Below are the code and all the weights of a small trained network. Each question names an input and a class and asks about switching units off, where a switched-off unit gives its printed mean instead of its output.

import numpy as np


def w(rows, s, z=0):
    codes = np.array(rows[::2]) - 128.0
    scale = np.full(codes.shape[1], s)
    scale[-1] = z or s
    return codes * scale


def f(y):
    return y / 2 * (1 + np.tanh(0.7978845608 * (y + 0.044715 * y**3)))


def log_softmax(a):
    a = a - a.max(-1, keepdims=True)
    return a - np.log(np.exp(a).sum(-1, keepdims=True))


def net(x, mask):
    res = np.array(x, float).reshape(1, 6) / 4 @ E
    y = f(res @ A[0][:, :-1].T + A[0][:, -1])
    res = res + np.where(mask, y, B[0][:, -1]) @ B[0][:, :-1]
    return log_softmax(res[-1] @ U[:, :-1].T + U[:, -1])


A, B = {}, {}
E = w([
[210,166,104,153,185],'x0',
[192,123,109,73,226],'x1',
[184,55,97,125,94],'x2',
[81,123,8,183,167],'x3',
[171,149,139,206,93],'x4',
[117,213,86,115,86],'x5',
],0.011)
A[0] = w([
[44,186,156,83,153,224],'n1',
[152,78,182,181,83,64],'n2',
[74,101,118,74,161,115],'n3',
[185,157,23,117,131,161],'n4',
[116,123,154,167,74,167],'n5',
[123,172,127,66,116,72],'n6',
[183,112,76,198,73,243],'n7',
[185,168,125,182,129,88],'n8',
[50,126,168,131,30,58],'n9',
[104,47,167,145,83,82],'n10',
[92,141,198,180,249,114],'n11',
[157,205,134,128,145,29],'n12',
[152,110,161,141,172,197],'n13',
[109,150,93,56,197,180],'n14',
[120,171,149,73,115,60],'n15',
[74,67,118,84,168,87],'n16',
[78,206,137,111,95,173],'n17',
[122,179,193,131,164,136],'n18',
[199,88,68,144,44,254],'n19',
[79,185,123,159,60,200],'n20',
[115,236,119,132,124,230],'n21',
[34,90,128,109,194,61],'n22',
[158,141,96,178,114,15],'n23',
[178,99,135,96,125,22],'n24',
[193,141,66,149,77,240],'n25',
[127,96,120,64,171,6],'n26',
[95,191,131,42,122,137],'n27',
[163,137,75,186,140,18],'n28',
[210,94,149,70,170,117],'n29',
[129,118,141,240,156,217],'n30',
[93,92,147,169,80,104],'n31',
],0.012,0.0046)
B[0] = w([
[137,97,25,59,117,254],'n1',
[109,94,177,181,96,196],'n2',
[72,84,96,52,190,194],'n3',
[138,190,177,118,224,228],'n4',
[95,170,121,146,49,204],'n5',
[202,176,159,77,57,164],'n6',
[63,236,175,165,190,240],'n7',
[111,147,125,156,157,183],'n8',
[95,117,151,123,32,251],'n9',
[66,72,216,134,88,204],'n10',
[148,19,44,231,133,204],'n11',
[104,157,118,127,168,168],'n12',
[162,46,162,205,167,184],'n13',
[78,102,120,84,160,233],'n14',
[236,181,105,111,86,165],'n15',
[42,112,142,59,188,195],'n16',
[141,175,68,104,32,231],'n17',
[194,122,47,161,96,193],'n18',
[84,218,231,154,169,241],'n19',
[117,186,192,162,34,252],'n20',
[198,217,75,117,92,248],'n21',
[64,134,56,61,166,202],'n22',
[109,155,178,173,131,151],'n23',
[188,155,220,149,87,154],'n24',
[79,209,181,116,214,224],'n25',
[107,114,218,51,180,171],'n26',
[196,184,101,62,118,216],'n27',
[134,197,67,166,187,171],'n28',
[240,2,218,70,210,228],'n29',
[105,130,46,227,147,217],'n30',
[48,71,141,171,37,193],'n31',
],0.0078,0.0096)
U = w([
[116,87,39,245,133,64],'0',
[61,96,61,35,180,206],'1',
[245,66,186,85,169,174],'2',
[67,149,135,199,122,155],'3',
[125,183,87,160,189,4],'4',
[61,99,126,156,47,178],'5',
[197,203,51,64,84,96],'6',
],0.012,0.0038)

Each question gives the input, the list of numbers given to net, and the class t.
The units are the neurons (one row each of A and B). Each row of codes is followed by its name. A weight is (code - 128) times the scale printed after its matrix; where a second scale follows, it is the last column's (A, B and U).
mask holds one flag per neuron, in row order. A switched-off neuron (its flag False) gives its mean, the last column of its row in B, instead of its output. The means were averaged over made-up inputs and are rounded, as every weight is.
A unit's drop is (log p(t) with every unit on - log p(t) with that unit switched off) / (log p(t) with every unit on - log p(t) with every unit switched off).
The circuit of an input: a set's keep is (log p(t) with only the set's units on - log p(t) with every unit switched off) / (log p(t) with every unit on - log p(t) with every unit switched off). Starting from the 12 units with the biggest drops (on a tie, the unit counted first), units are removed one at a time, each time the one whose removal leaves the highest keep (on an exact tie, the one counted first), for as long as the keep stays at least 0.8.
circuit, biggest first: the units of the circuit, biggest drop first
most important unit: the unit with the biggest drop
top k neurons: the k neurons with the biggest drops, biggest first
drop when u is switched off: that unit's drop, to one decimal
input [2,6,-5,5,0,3], class 1: most important unit : n14
input [6,-5,5,-6,-1,5], class 3: circuit, biggest first : [n19 n1]
input [-5,-1,-7,7,4,-2], class 0: circuit, biggest first : [n30 n11]
input [4,-3,-5,3,8,6], class 4: top 2 neurons : [n21 n28]
input [3,-3,3,7,8,-1], class 4: top 3 neurons : [n28 n4 n9]
input [3,5,-8,2,-1,-5], class 1: top 3 neurons : [n14 n22 n26]
input [0,-4,5,-3,-7,-5], class 2: top 2 neurons : [n29 n20]
input [4,-2,-5,5,-4,-4], class 1: top 3 neurons : [n22 n14 n20]
input [5,6,-5,-4,8,2], class 2: top 2 neurons : [n29 n13]
input [3,-6,4,7,3,-8], class 3: top 2 neurons : [n7 n19]
input [0,2,-8,-4,4,-2], class 0: top 2 neurons : [n11 n13]
input [3,6,-4,-2,1,-1], class 2: drop when n31 is switched off : 0.0
input [-5,5,-7,5,-1,6], class 6: drop when n21 is switched off : 0.1
input [8,1,-3,1,4,-4], class 0: circuit, biggest first : [n11]
input [4,7,-4,2,0,1], class 2: drop when n29 is switched off : 0.3
